[[ 14  29  -2   7 -16 -19]
 [  6  12   2   7  -7  -9]
 [ 14  36  -3   7 -18 -23]
 [ -4  -4  11   4  -6   2]
 [  5  13   1   9  -7 -10]
 [ -2  15  46 -32 -40  33]
 [ -3   7  33 -26 -28  20]
 [ 16  40  -4  14 -20 -24]
 [-19 -25   0  24 -30  11]
 [-17 -28 -10  26 -34  11]]
->
[[-17 -28 -10  26 -34  11]
 [ 14  29  -2   7 -16 -19]
 [  6  12   2   7  -7  -9]
 [ 14  36  -3   7 -18 -23]
 [ -4  -4  11   4  -6   2]
 [  5  13   1   9  -7 -10]
 [ -2  15  46 -32 -40  33]
 [ -3   7  33 -26 -28  20]
 [ 16  40  -4  14 -20 -24]
 [-19 -25   0  24 -30  11]]

[[  2   1  40 -22  -5 -23  16 -17]
 [  9 -19 -10 -10   8 -29   4  35]
 [-10 -14  32 -16 -31   0 -17 -22]
 [ -6   2  32  -3 -28   9  -5 -33]
 [ -3   1  25 -16  12 -24  26  10]
 [-32 -15  -1 -18  -1  20   2   3]]
->
[[-32 -15  -1 -18  -1  20   2   3]
 [  2   1  40 -22  -5 -23  16 -17]
 [  9 -19 -10 -10   8 -29   4  35]
 [-10 -14  32 -16 -31   0 -17 -22]
 [ -6   2  32  -3 -28   9  -5 -33]
 [ -3   1  25 -16  12 -24  26  10]]

[[ -9  -1 -36 -28 -45  26   9  28 -41 -30  19]
 [-12 -23 -25 -11   5 -23  27  -5   0  -2 -11]
 [ 13  -3 -22  23 -11 -13  31 -40   4 -15  17]
 [  4  19 -14  18 -18  19   0 -11  40 -10  18]
 [  1 -17 -17   2   4 -15  25 -18   0   0  -4]
 [  4   8   1   8  -6   7  -3  -4   6  -2   4]]
->
[[  4   8   1   8  -6   7  -3  -4   6  -2   4]
 [ -9  -1 -36 -28 -45  26   9  28 -41 -30  19]
 [-12 -23 -25 -11   5 -23  27  -5   0  -2 -11]
 [ 13  -3 -22  23 -11 -13  31 -40   4 -15  17]
 [  4  19 -14  18 -18  19   0 -11  40 -10  18]
 [  1 -17 -17   2   4 -15  25 -18   0   0  -4]]

[[-42  21   5  14   6 -13 -21   4   5 -12 -16  10  32 -15   5]
 [ 18  -2   9   7   2 -16 -12 -20  10 -10  -7  -2  21  -7   3]
 [-31 -11  -5   7   9  27  11  -2  -7 -20   0   8  -1  -2 -20]
 [ 17   6  -4 -22 -36  -1  27   5  -3  22   5   5  10   5   1]
 [  0 -11 -16   2  -8 -17   8  15 -17  -4   5  -7 -20  -3 -12]]
->
[[  0 -11 -16   2  -8 -17   8  15 -17  -4   5  -7 -20  -3 -12]
 [-42  21   5  14   6 -13 -21   4   5 -12 -16  10  32 -15   5]
 [ 18  -2   9   7   2 -16 -12 -20  10 -10  -7  -2  21  -7   3]
 [-31 -11  -5   7   9  27  11  -2  -7 -20   0   8  -1  -2 -20]
 [ 17   6  -4 -22 -36  -1  27   5  -3  22   5   5  10   5   1]]

[[-13   8  13  -3   0]
 [ -8   2   3  -9  14]
 [ 23   7  -6  12   5]
 [ -2  10  -2  17  24]
 [ 10  26   5  29  20]
 [  6   1   7   3   4]
 [  3 -19 -22  11 -43]
 [ 16  24 -28 -23  10]
 [ 25   1   3   5  21]
 [  4   9  -3  -1  18]
 [ -3   4   8  -3  -1]
 [-10   8   9  30  -7]]
->
[[-10   8   9  30  -7]
 [-13   8  13  -3   0]
 [ -8   2   3  -9  14]
 [ 23   7  -6  12   5]
 [ -2  10  -2  17  24]
 [ 10  26   5  29  20]
 [  6   1   7   3   4]
 [  3 -19 -22  11 -43]
 [ 16  24 -28 -23  10]
 [ 25   1   3   5  21]
 [  4   9  -3  -1  18]
 [ -3   4   8  -3  -1]]

[[ 38   3  -1   4 -14  -8 -13]
 [-29  10   2   9  10   6   3]
 [ 14   0  24  -3  -8   2   1]
 [ 32  -1   4  14 -10 -12   1]
 [ 17  -3   5  -6  -5  -5   0]
 [-10   5  -1 -25   3   9 -19]
 [  8   6 -15   1 -13   2 -20]
 [  5 -12   9   2  15   1  12]
 [ 44 -23   3 -22  15   1  -9]
 [ 16  -4  -2  22  17  -8   6]]
->
[[ 16  -4  -2  22  17  -8   6]
 [ 38   3  -1   4 -14  -8 -13]
 [-29  10   2   9  10   6   3]
 [ 14   0  24  -3  -8   2   1]
 [ 32  -1   4  14 -10 -12   1]
 [ 17  -3   5  -6  -5  -5   0]
 [-10   5  -1 -25   3   9 -19]
 [  8   6 -15   1 -13   2 -20]
 [  5 -12   9   2  15   1  12]
 [ 44 -23   3 -22  15   1  -9]]

[[ 10  48 -45 -10]
 [-19  17 -13  20]
 [-11  22 -19  12]]
->
[[-11  22 -19  12]
 [ 10  48 -45 -10]
 [-19  17 -13  20]]
